Below are the code and all the weights of a small trained network. Each question names an input and a target symbol and asks about switching units off, where a switched-off unit gives its printed mean instead of its output.

import numpy as np


def w(rows, s, z=0):
    codes = np.array(rows[::2]) - 128.0
    scale = np.full(codes.shape[1], s)
    scale[-1] = z or s
    return codes * scale


def norm(h):
    return h / np.sqrt((h * h).mean(-1, keepdims=True) + 1e-5)


def f(y):
    return y / 2 * (1 + np.tanh(0.7978845608 * (y + 0.044715 * y**3)))


def softmax(a):
    e = np.exp(a - a.max(-1, keepdims=True))
    return e / e.sum(-1, keepdims=True)


def log_softmax(a):
    a = a - a.max(-1, keepdims=True)
    return a - np.log(np.exp(a).sum(-1, keepdims=True))


def net(x, mask):
    ids = ['Σαεζημξτφψω'.index(c) for c in x.split()]
    T = len(ids)
    res = E[ids] + P[:T]
    q, k, v = (norm(res) @ M[0].T for M in (Q, K, V))
    z = softmax(np.where(np.tri(T) > 0, q @ k.T / 2**0.5, -1e9)) @ v
    res = res + np.where(mask[0], z, O[0][:, -1]) @ O[0][:, :-1]
    y = f(norm(res) @ A[0][:, :-1].T + A[0][:, -1])
    res = res + np.where(mask[1:9], y, B[0][:, -1]) @ B[0][:, :-1]
    return log_softmax(norm(res)[-1] @ U[:, :-1].T + U[:, -1])


Q, K, V, O, A, B = {}, {}, {}, {}, {}, {}
E = w([
[54,136,69,158,129,136,84],'Σ',
[88,115,98,110,124,105,106],'α',
[145,187,142,153,87,148,177],'ε',
[91,140,179,170,83,160,130],'ζ',
[54,139,126,112,85,138,176],'η',
[127,161,121,104,177,197,155],'μ',
[120,161,252,35,50,209,113],'ξ',
[132,143,147,126,175,102,66],'τ',
[121,137,121,145,204,99,94],'φ',
[99,105,194,108,138,122,128],'ψ',
[131,129,129,119,134,192,79],'ω',
],0.03)
P = w([
[166,233,181,135,95,39,135],'0',
[78,178,139,153,133,63,130],'1',
[106,157,136,148,151,121,139],'2',
[97,119,134,177,141,139,136],'3',
[108,75,129,199,159,153,141],'4',
[104,40,128,215,163,157,138],'5',
[104,11,144,253,165,180,157],'6',
],0.0072)
Q[0] = w([
[254,91,119,81,116,68,155],'h0',
[109,79,145,144,111,135,150],'h0',
],0.025)
K[0] = w([
[89,253,85,98,67,79,162],'h0',
[171,101,76,132,119,134,160],'h0',
],0.023)
V[0] = w([
[183,54,144,208,201,28,103],'h0',
[197,218,9,186,115,238,2],'h0',
],0.0085)
O[0] = w([
[100,163,73,38,144,206,2,255],'h0',
[253,76,66,162,206,209,153,75],'h0',
],0.0087,0.0071)
A[0] = w([
[58,85,73,102,95,167,250,21],'n0',
[73,102,143,186,129,169,123,158],'n1',
[72,62,58,114,115,117,163,121],'n2',
[94,59,126,115,87,199,143,25],'n3',
[48,159,145,90,153,123,175,2],'n4',
[77,126,183,192,162,128,171,71],'n5',
[151,191,125,217,90,132,122,52],'n6',
[117,138,110,128,89,75,202,180],'n7',
],0.019,0.0026)
B[0] = w([
[27,242,141,8,102,210,172,158],'n0',
[84,187,166,192,205,142,124,225],'n1',
[83,14,116,114,79,113,144,150],'n2',
[181,150,134,73,145,67,91,177],'n3',
[232,156,145,213,172,130,146,254],'n4',
[37,83,137,165,245,138,166,214],'n5',
[139,205,77,96,14,91,92,159],'n6',
[196,40,94,111,71,150,110,180],'n7',
],0.015,0.0066)
U = w([
[123,92,231,137,161,101,136,109],'Σ',
[52,124,62,254,80,175,102,20],'α',
[131,60,104,127,82,86,125,254],'ε',
[173,130,112,164,190,200,186,140],'ζ',
[96,195,204,239,103,138,92,95],'η',
[215,79,103,193,130,129,139,115],'μ',
[156,166,73,93,211,27,105,161],'ξ',
[139,98,208,109,71,182,115,141],'τ',
[53,159,95,76,148,111,211,99],'φ',
[114,161,112,92,114,185,32,142],'ψ',
[146,201,59,191,55,130,127,101],'ω',
],0.0093,0.0044)

Each question gives the input, a string of symbols that net reads in full, and the target symbol t.
The units are the heads (2 rows each of Q, K, V and O) and the neurons (one row each of A and B). Each row of codes is followed by its name. A weight is (code - 128) times the scale printed after its matrix; where a second scale follows, it is the last column's (O, A, B and U).
mask holds one flag per unit, heads first, then neurons. A switched-off unit (its flag False) gives its mean, the last column of its rows in O or B, instead of its output. The means were averaged over made-up inputs and are rounded, as every weight is.
A unit's drop is (log p(t) with every unit on - log p(t) with that unit switched off) / (log p(t) with every unit on - log p(t) with every unit switched off).
The circuit of an input: a set's keep is (log p(t) with only the set's units on - log p(t) with every unit switched off) / (log p(t) with every unit on - log p(t) with every unit switched off). Starting from all 9 units, units are removed one at a time, each time the one whose removal leaves the highest keep (on an exact tie, the one counted first), for as long as the keep stays at least 0.8.
units of the circuit, in order: the units of the circuit, biggest drop first
k most important neurons: the k neurons with the biggest drops, biggest first
drop when u is switched off: that unit's drop, to one decimal
input φ ψ μ, target η: units of the circuit, in order	[h0, n4]
input φ ζ μ μ Σ, target φ: units of the circuit, in order	[h0, n0]
input φ φ φ φ μ, target ψ: most important neuron	[n4]
input ω ξ ψ ψ μ ε ξ, target Σ: units of the circuit, in order	[h0, n3, n6]
input Σ ζ ε ψ φ, target η: units of the circuit, in order	[h0, n4]
input Σ ζ α, target ε: 2 most important neurons	[n2, n7]
input α μ φ φ ε, target ψ: units of the circuit, in order	[h0, n4]
input ε μ φ, target ψ: 4 most important neurons	[n4, n5, n1, n3]
input α ψ ζ μ μ φ ε, target ω: 3 most important neurons	[n6, n5, n0]
input μ Σ ψ ω, target μ: 2 most important neurons	[n0, n5]
input φ μ μ μ, target φ: drop when n0 is switched off	0.8
input μ ψ τ, target η: drop when h0 is switched off	1.8
input ε φ φ ζ, target ψ: drop when n5 is switched off	0.1
input ζ ζ μ μ ω ζ, target ζ: units of the circuit, in order	[h0]
